Look-ups in named tables: a row name and a column name give one cell, copied from the table.

Table zat
columns: fas, tura, mape, rapa, fus, mifibas, lod, pumo, gaguna
tikipoz: [33408, 25888, 20248, 34635, 4854, -6450, 11749, 17383, 43158]
lidabon: [-6599, 9959, -8639, 3249, 30864, 36012, 29348, 11574, -64264]
bez: [21784, 26860, -3180, 22149, 21044, 14801, 27727, 37019, -11314]
pebotob: [13568, 10786, 23123, 12250, 13968, 13222, 9320, 9537, 30419]
mirozup: [-45, 7766, -9111, 17692, 21702, 38159, 22583, 11410, -53872]
gez: [34713, 25918, 37452, 24654, 15404, -18696, 2795, 22051, 86078]
vanir: [-2225, -506, 27314, -774, 19740, 19063, 1784, -8403, 21870]
tilogar: [-15896, 338, -158, -15880, 25733, 46027, 26444, 3410, -52316]
gak: [13494, 14334, 15118, 15181, 22516, 16363, 16423, 19345, 10734]

fas of mirozup is -45
mape of tikipoz is 20248
rapa of bez is 22149
mifibas of lidabon is 36012
fas of tilogar is -15896
tura of gez is 25918
mape of gak is 15118
tura of bez is 26860
fus of vanir is 19740
fus of pebotob is 13968
gaguna of gez is 86078
fas of gak is 13494
tura of tilogar is 338
tura of pebotob is 10786
lod of lidabon is 29348
mifibas of bez is 14801
fas of pebotob is 13568
rapa of gak is 15181
lod of pebotob is 9320

pobati.csv
,zuba,kipu,zut,kikisut,bif,sedumu,duluba,rosu,raluv,turolag
vodob,198,429,489,450,369,559,431,599,446,381
vizi,68,351,594,532,264,667,405,562,460,349
todad,347,470,502,578,298,437,435,221,430,476
zez,294,265,519,486,452,439,556,753,568,348
fibivo,487,480,397,440,383,374,390,211,362,475
tebonum,430,219,463,579,363,332,422,360,533,347
lokazus,402,458,420,437,389,420,409,351,399,438
vip,371,555,366,239,414,456,415,443,374,409
midis,301,324,474,484,349,462,406,459,480,349
movu,510,431,368,361,434,366,390,320,366,436
nek,369,95,534,690,402,364,476,564,596,328

todad, kikisut: 578
midis, turolag: 349
fibivo, duluba: 390
vodob, sedumu: 559
vip, zut: 366
fibivo, rosu: 211
vizi, raluv: 460
tebonum, turolag: 347
nek, duluba: 476
nek, bif: 402
todad, sedumu: 437
movu, kipu: 431
fibivo, kipu: 480
tebonum, sedumu: 332
vizi, zut: 594
vip, kipu: 555
fibivo, sedumu: 374

gid:
	dip	nidege	sunit	rupe	fuvas	puzud
namubo	5.135	5.526	5.194	5.467	6.070	5.716
tep	3.693	2.414	0.994	6.363	6.931	2.786
lurusag	6.532	6.123	5.342	6.719	3.435	5.174
fivu	5.600	3.677	4.073	4.686	5.822	4.299
ture	6.568	5.998	7.868	4.379	4.975	6.177

rupe of tep: 6.363
sunit of fivu: 4.073
sunit of namubo: 5.194
sunit of lurusag: 5.342
fuvas of namubo: 6.070
puzud of lurusag: 5.174
Which row has the largest dip? ture

los =
cols = zer, nak, nuteni, nebu, vudar, tik, mag
nefes: [4.78, 4.80, 8.30, 7.59, 3.43, 4.20, 3.91]
zelim: [8.14, 6.31, 6.30, 2.43, 2.81, 3.38, 6.33]
malu: [8.33, 6.08, 3.37, 6.10, 3.96, 8.26, 3.42]
kanef: [3.39, 6.83, 6.65, 6.12, 3.26, 3.30, 7.46]
zimer: [3.18, 3.37, 6.29, 3.42, 5.71, 6.76, 4.39]
lopet: [6.16, 8.20, 5.07, 6.65, 2.46, 4.65, 5.86]
vuman: [5.01, 5.14, 2.81, 4.79, 8.20, 5.55, 3.97]
konir: [2.54, 8.22, 7.78, 3.66, 4.38, 7.68, 2.56]
tepibun: [5.56, 4.02, 7.28, 3.70, 2.47, 7.08, 5.23]
tobeb: [8.14, 6.93, 4.68, 3.55, 4.56, 7.53, 2.46]
pibides: [8.21, 3.35, 2.80, 6.64, 5.00, 2.79, 4.78]

zer of kanef: 3.39
mag of tobeb: 2.46
mag of kanef: 7.46
nak of konir: 8.22
zer of lopet: 6.16
nuteni of vuman: 2.81
tik of zelim: 3.38
nebu of pibides: 6.64
mag of zelim: 6.33
mag of pibides: 4.78
nak of zelim: 6.31
nuteni of nefes: 8.30
nebu of zimer: 3.42
vudar of zelim: 2.81
tik of zimer: 6.76
tik of kanef: 3.30
Row with the largest tik: malu

bozilik =
,borem,gukitu,gufaz,bar,regoso,nizu,tuke
puve,110,150,105,109,131,109,53
gedif,209,64,171,159,158,159,108
mobut,183,60,219,169,203,169,165

What is the borem of mobut in bozilik?
183
What is the tuke of gedif in bozilik?
108
What is the bar of gedif in bozilik?
159
What is the bar of mobut in bozilik?
169
What is the gukitu of puve in bozilik?
150
What is the gufaz of mobut in bozilik?
219
What is the borem of puve in bozilik?
110
What is the tuke of mobut in bozilik?
165
What is the nizu of mobut in bozilik?
169
What is the gukitu of gedif in bozilik?
64
What is the gukitu of mobut in bozilik?
60
What is the gufaz of puve in bozilik?
105

tulub:
|  | fugudi | tiru | guz | zub | lumed | nid | zuvo | dapil | ninupam |
|---|---|---|---|---|---|---|---|---|---|
| ved | -25.08 | -47.75 | -35.68 | -39.65 | 71.92 | 39.06 | 15.78 | -17.92 | 5.86 |
| gakaz | -13.68 | -7.77 | 6.68 | 21.19 | -2.82 | 41.72 | 30.93 | -27.24 | 37.74 |
| dum | -75.68 | -23.42 | 12.09 | -32.82 | 19.83 | -25.94 | 4.69 | -6.63 | -69.85 |

zub of ved is -39.65
zuvo of dum is 4.69
zub of dum is -32.82
tiru of ved is -47.75
lumed of gakaz is -2.82
tiru of gakaz is -7.77
zuvo of ved is 15.78

Table zaba
	fifekit	gosin	lof	dovo	nubu	naki	niv	nelipup
muposu	19.8	34.4	43.0	34.6	19.5	50.6	65.2	64.3
zagu	36.5	78.9	18.7	56.0	38.1	61.1	63.6	39.3
das	81.0	23.4	65.0	57.3	63.2	38.0	82.2	64.8

niv of das is 82.2
fifekit of das is 81.0
nubu of das is 63.2
gosin of das is 23.4
naki of zagu is 61.1
niv of muposu is 65.2
gosin of muposu is 34.4
dovo of zagu is 56.0
dovo of muposu is 34.6
gosin of zagu is 78.9
lof of zagu is 18.7
nelipup of das is 64.8
lof of das is 65.0
nelipup of muposu is 64.3
dovo of das is 57.3
nelipup of zagu is 39.3
niv of zagu is 63.6
naki of das is 38.0

tulumag
|  | nagizi | lebes | mis | rones |
|---|---|---|---|---|
| niz | 32 | 201 | 39 | 97 |
| radosu | 122 | 90 | 244 | 120 |
| luzatu | 208 | 187 | 125 | 39 |

What is the nagizi of luzatu in tulumag?
208
What is the nagizi of niz in tulumag?
32
What is the mis of luzatu in tulumag?
125
What is the lebes of radosu in tulumag?
90
What is the rones of niz in tulumag?
97
What is the lebes of luzatu in tulumag?
187
What is the rones of luzatu in tulumag?
39
What is the mis of radosu in tulumag?
244

tes:
,nopuzu,vir,bagogab,zasufus,vom,niz,kemo
zin,196,47,127,138,183,130,118
dinef,185,194,136,166,195,188,184
pel,216,120,136,203,143,165,162

zin, vir => 47
pel, niz => 165
zin, nopuzu => 196
zin, vom => 183
dinef, kemo => 184
zin, zasufus => 138
pel, vir => 120
pel, vom => 143
pel, bagogab => 136
zin, niz => 130
dinef, bagogab => 136
zin, bagogab => 127
pel, nopuzu => 216
dinef, nopuzu => 185
pel, zasufus => 203
dinef, vom => 195
Row with the largest kemo: dinef

lidufif:
	fiz	guv	fibu	rovod	gezar	bugizu	garuko
modum	581	279	377	468	459	486	271
laneme	432	524	386	464	361	513	316
sanavat	433	308	202	474	467	756	237
zezas	565	508	535	169	280	414	376
mip	560	318	368	468	330	554	239
ligaver	295	692	417	475	412	402	522
gagarof	386	223	299	716	305	479	360
buga	404	204	336	562	611	719	147

bugizu of buga = 719
fiz of gagarof = 386
gezar of gagarof = 305
guv of modum = 279
fiz of modum = 581
fibu of laneme = 386
fiz of ligaver = 295
fiz of laneme = 432
gezar of mip = 330
guv of zezas = 508
Row with the largest guv: ligaver

vilugof =
        virer  libab  fozulad  nobi
pututo     94     98       87   142
bub        78    132      171   213
bir        65    116        7   143

nobi of bub is 213
virer of bub is 78
virer of pututo is 94
virer of bir is 65
nobi of pututo is 142
libab of bub is 132

Table tanefu
,sopimun,nusozab,femane,zir,datan,digi,debok
rutimel,-59.0,50.2,-22.6,-62.5,51.3,23.8,-55.7
kimufu,-69.1,-14.7,-10.5,-38.5,30.3,57.6,12.6
gagi,15.8,-38.9,5.9,20.8,20.3,-40.5,20.9
rovetu,19.9,0.2,45.3,30.2,5.3,9.8,-56.5
vadafod,43.8,11.6,23.7,-32.0,-53.7,42.8,-43.5
tekin,-30.8,16.6,25.3,26.7,36.4,-49.2,-63.4
rino,-21.3,29.5,-54.2,33.9,4.4,-16.8,-67.7
gogugan,0.9,48.0,-8.7,51.8,-6.6,47.4,15.3
nenil,-40.0,40.9,-10.1,-9.4,8.0,62.3,62.5
mib,45.8,-15.4,-40.9,-36.5,1.1,25.3,31.2
gok,-49.6,-0.7,31.3,-61.0,-66.5,-17.6,-13.3
kaz,-61.6,34.9,45.5,61.6,62.5,34.7,-67.0

tekin, zir -> 26.7
tekin, datan -> 36.4
gagi, debok -> 20.9
tekin, digi -> -49.2
mib, debok -> 31.2
rovetu, digi -> 9.8
kimufu, nusozab -> -14.7
gagi, sopimun -> 15.8
tekin, sopimun -> -30.8
mib, sopimun -> 45.8
gagi, digi -> -40.5
rutimel, femane -> -22.6
gogugan, debok -> 15.3
kimufu, zir -> -38.5
nenil, datan -> 8.0
Which row has the largest datan? kaz

